In the rows, 128 means zero.
Known rows:
metrer: 153 134 104 146 139 107 100 124 112 101 140 115 136 126 128 145 135 139 152 97
moplal: 126 140 127 131 128 135 125 108 156 136 164 139 115 118 130 186 139 172 150 129
desker: 129 154 117 149 99 181 130 132 173 87 156 94 102 105 96 135 146 137 145 81
depe: 66 100 59 131 113 158 123 138 188 119 152 120 199 39 178 194 172 104 136 100
bruflur: 109 146 78 91 102 102 126 149 143 157 144 108 157 97 117 232 97 140 119 130
flitre: 122 183 84 142 163 117 74 103 102 146 158 83 121 143 123 104 120 116 162 162
batom: 135 164 95 132 105 143 47 143 136 52 205 211 74 139 129 176 134 197 181 105
flerolam: 110 103 59 131 141 92 103 142 112 97 140 121 200 108 151 169 146 98 145 66
fleklol: 149 89 70 137 59 64 158 129 122 135 164 150 139 171 138 133 130 134 168 110
pufin: 153 133 102 149 136 107 95 126 114 103 140 115 138 127 129 147 136 136 151 96
broklobru: 136 159 105 151 70 144 83 170 175 55 186 106 99 115 78 112 91 163 166 43
drekur: 160 136 90 124 60 95 140 136 135 148 155 137 108 145 121 164 115 162 148 151
grukli: 155 130 94 142 94 84 85 95 70 139 113 112 69 66 111 149 114 136 150 66
zopes: 110 119 96 129 115 124 137 107 132 101 176 194 115 164 136 168 173 149 172 109
zaflol: 162 111 157 109 140 167 118 140 91 94 123 99 100 149 148 155 122 107 161 131
dritrogrum: 157 113 75 116 103 112 145 128 150 118 133 148 102 153 98 148 111 172 158 154
buzotro: 93 131 115 202 106 121 110 142 86 89 100 132 199 163 144 123 142 187 158 95
ploflol: 144 112 108 149 134 84 108 131 115 95 145 122 163 132 141 128 151 139 155 81
trapos: 155 169 84 111 84 88 84 153 88 71 150 155 107 139 132 151 159 139 143 127
flisu: 143 112 105 145 135 83 106 129 113 93 145 121 164 130 140 127 150 137 155 83
param: 111 125 110 107 96 93 157 127 165 131 153 141 123 139 103 160 126 171 154 126
takel: 139 139 63 133 146 148 90 136 113 115 136 111 148 111 122 202 116 111 135 93
lobu: 139 169 81 106 52 82 74 119 54 97 122 164 35 75 109 153 147 145 144 99
kitugran: 143 174 91 109 99 97 82 146 94 67 155 171 101 143 129 160 171 141 147 123
segres: 163 145 107 149 139 127 97 125 112 105 140 112 125 131 120 153 127 147 146 102
greram: 114 151 116 139 112 147 138 132 158 72 158 96 115 128 78 123 146 121 151 44
vaklom: 131 125 95 98 81 60 152 144 146 125 136 123 130 141 97 142 108 162 147 134
fuflu: 147 121 105 147 136 90 105 127 115 99 144 120 154 128 138 134 145 136 153 88

Facts:
(brupu, η, zedak); (stiske, η, nudril); (zedak, η, klagriplu); (dritrogrum, η, taklek); (dritrogrum, η, vuzek); (dritrogrum, η, goplatram)
(duvas, η, taklek); (duvas, η, moplam); (duvas, η, tubren); (kitugran, η, putur); (kitugran, η, palom); (fustefis, η, dreflol)
(klagriplu, η, zopes); (pluvutan, η, moplal); (pluvutan, η, toklol); (bruflur, η, flefon); (tonom, η, drotrom); (broklobru, η, troskamok)
(broklobru, η, greram); (fastom, η, batom); (brivi, η, stiske); (brivi, η, plono); (trikem, η, brapar); (brapar, η, stiske)
(staton, η, troskamok); (staton, η, nudril); (gremade, η, grogi); (gremade, η, bekuza); (plabibam, η, grubiflar); (grostul, η, ratan)
(grostul, η, sakle); (nestu, η, depe); (grubiflar, η, nestu); (stefel, η, pigim); (bamer, η, skopum); (bamer, η, buzotro)
(druve, η, klagriplu); (druve, η, nudril); (veza, η, troskamok); (veza, η, simek); (veza, η, desker); (moplam, η, zopes)
(drotrom, η, bristi); (grogi, η, kasten); (kita, η, grifu); (simek, η, depe); (neplim, η, plunak); (neplim, η, piplo)
(ploza, η, grostul); (lebrom, η, skopum); (plidor, η, simek); (param, η, duvas); (param, η, nudril); (trutrim, η, sobapler)
(mitir, η, moplam); (mitir, η, duvas); (batom, η, klagriplu); (plono, η, goplatram); (vuzek, η, druve); (lobu, η, kitugran)
(bekuza, η, stizir); (ratan, η, dritrogrum); (putur, η, palom); (vaklom, η, param); (vaklom, η, brapar); (drekur, η, moplal)
(drekur, η, druve); (stibi, η, batom); (klotosem, η, broklobru); (flefon, η, bristi); (flefon, η, param); (toklol, η, bristi)
(toklol, η, depe); (grukli, η, fodi); (palom, η, batom); (depe, η, skuzel); (buzotro, η, pigim); (nudril, η, duvas)
(plunak, η, toklol); (sakle, η, sobapler); (trapos, η, kitugran); (skabe, η, batom); (stizir, η, moplam); (fleklol, η, kasten)
(fleklol, η, druve); (piplo, η, zedak); (rufetra, η, stiske); (rufetra, η, sakle); (tubren, η, depe); (flitre, α, sobapler)
(trigrur, α, flerolam); (kleflusos, α, trigrur); (stiske, α, sobapler); (dritrogrum, α, toklol); (pluvutan, α, ploza); (bruflur, α, depe)
(plopla, α, sobapler); (mufir, α, flaplam); (broklobru, α, tozoflar); (troskamok, α, flisu); (brivi, α, pedromom); (brapar, α, depe)
(dimal, α, plabibam); (plabibam, α, depe); (grostul, α, pedromom); (baklen, α, depe); (sedus, α, bimikles); (stefel, α, sakle)
(nadraski, α, ploza); (nadren, α, fuflu); (gudratil, α, kleflusos); (bamer, α, tozoflar); (flotrugra, α, depe); (druve, α, ploza)
(dogir, α, flerolam); (mola, α, bekuza); (klozar, α, mufir); (veza, α, sobapler); (grogi, α, buzotro); (neplim, α, depe)
(druplo, α, zopes); (plidor, α, mufir); (drodrin, α, simek); (zaflol, α, bekuza); (batom, α, tozoflar); (desker, α, fleklol)
(plono, α, klagriplu); (lobu, α, pedromom); (ratan, α, dimal); (drekur, α, ploflol); (bristi, α, trigrur); (nesi, α, bekuza)
(stibi, α, depe); (kasten, α, pedromom); (steklu, α, simek); (stamam, α, buzotro); (klotosem, α, dimal); (flefon, α, ploflol)
(grukli, α, pedromom); (teziklo, α, depe); (zopas, α, flerolam); (segres, α, toklol); (vizeflo, α, simek); (goplatram, α, depe)
(palom, α, pedromom); (takel, α, plabibam); (depe, α, kleflusos); (bruvor, α, plabibam); (moplal, α, brupu); (taklek, α, mufir)
(bagidrel, α, flisu); (stizir, α, sobapler); (tubren, α, fleklol)

Rows:
111 156 130 139 117 185 140 123 177 73 165 104 96 127 68 137 147 136 151 60 | troskamok
133 124 92 101 105 69 143 140 146 112 132 125 130 143 90 138 113 162 148 125 | trikem
130 150 135 105 94 83 139 136 154 153 154 118 127 115 117 181 112 185 132 145 | flefon
97 130 56 83 144 136 135 139 160 109 133 134 139 127 78 212 103 138 138 112 | brapar
129 115 79 119 101 108 149 118 145 115 152 163 109 159 112 155 134 158 167 130 | vuzek
103 85 95 137 97 37 99 93 74 113 115 138 119 54 138 111 156 133 164 30 | pedromom
120 166 88 103 74 107 77 103 66 92 137 194 23 83 106 169 162 153 155 97 | palom
129 155 99 217 66 136 46 172 103 83 120 134 163 145 134 131 71 234 170 104 | bamer
126 132 115 159 100 157 123 119 183 124 153 110 128 64 156 149 163 153 145 132 | skuzel
115 119 135 130 86 78 133 133 170 141 160 115 162 71 171 151 158 168 140 136 | toklol
158 73 36 124 166 58 137 161 142 148 109 128 126 155 116 92 180 202 127 118 | ploza
128 137 88 115 50 100 161 153 159 107 150 107 112 141 83 121 121 132 148 93 | staton
145 98 58 104 114 95 105 95 119 109 77 151 50 61 84 124 115 172 162 130 | grostul
129 144 126 134 93 103 120 129 155 148 157 117 136 84 156 168 145 168 135 143 | plunak
121 149 103 194 90 124 105 144 85 105 96 119 170 155 134 131 119 180 150 113 | lebrom
133 53 133 104 90 133 172 131 103 111 153 147 123 182 179 143 148 91 194 123 | bekuza
142 131 107 155 52 129 168 84 176 60 160 107 219 64 126 120 187 139 130 123 | simek
128 111 72 96 68 68 135 105 115 137 97 140 54 81 69 133 96 171 155 108 | brivi
78 120 61 103 226 77 80 96 146 88 135 123 160 123 130 49 162 124 181 178 | sobapler
98 122 107 111 119 123 160 114 176 110 157 156 111 145 89 157 137 164 162 111 | nudril
121 125 90 133 104 135 139 109 138 116 170 180 103 158 127 173 152 155 171 121 | moplam
123 158 106 167 153 101 154 104 215 119 116 180 78 152 105 191 136 121 180 135 | taklek

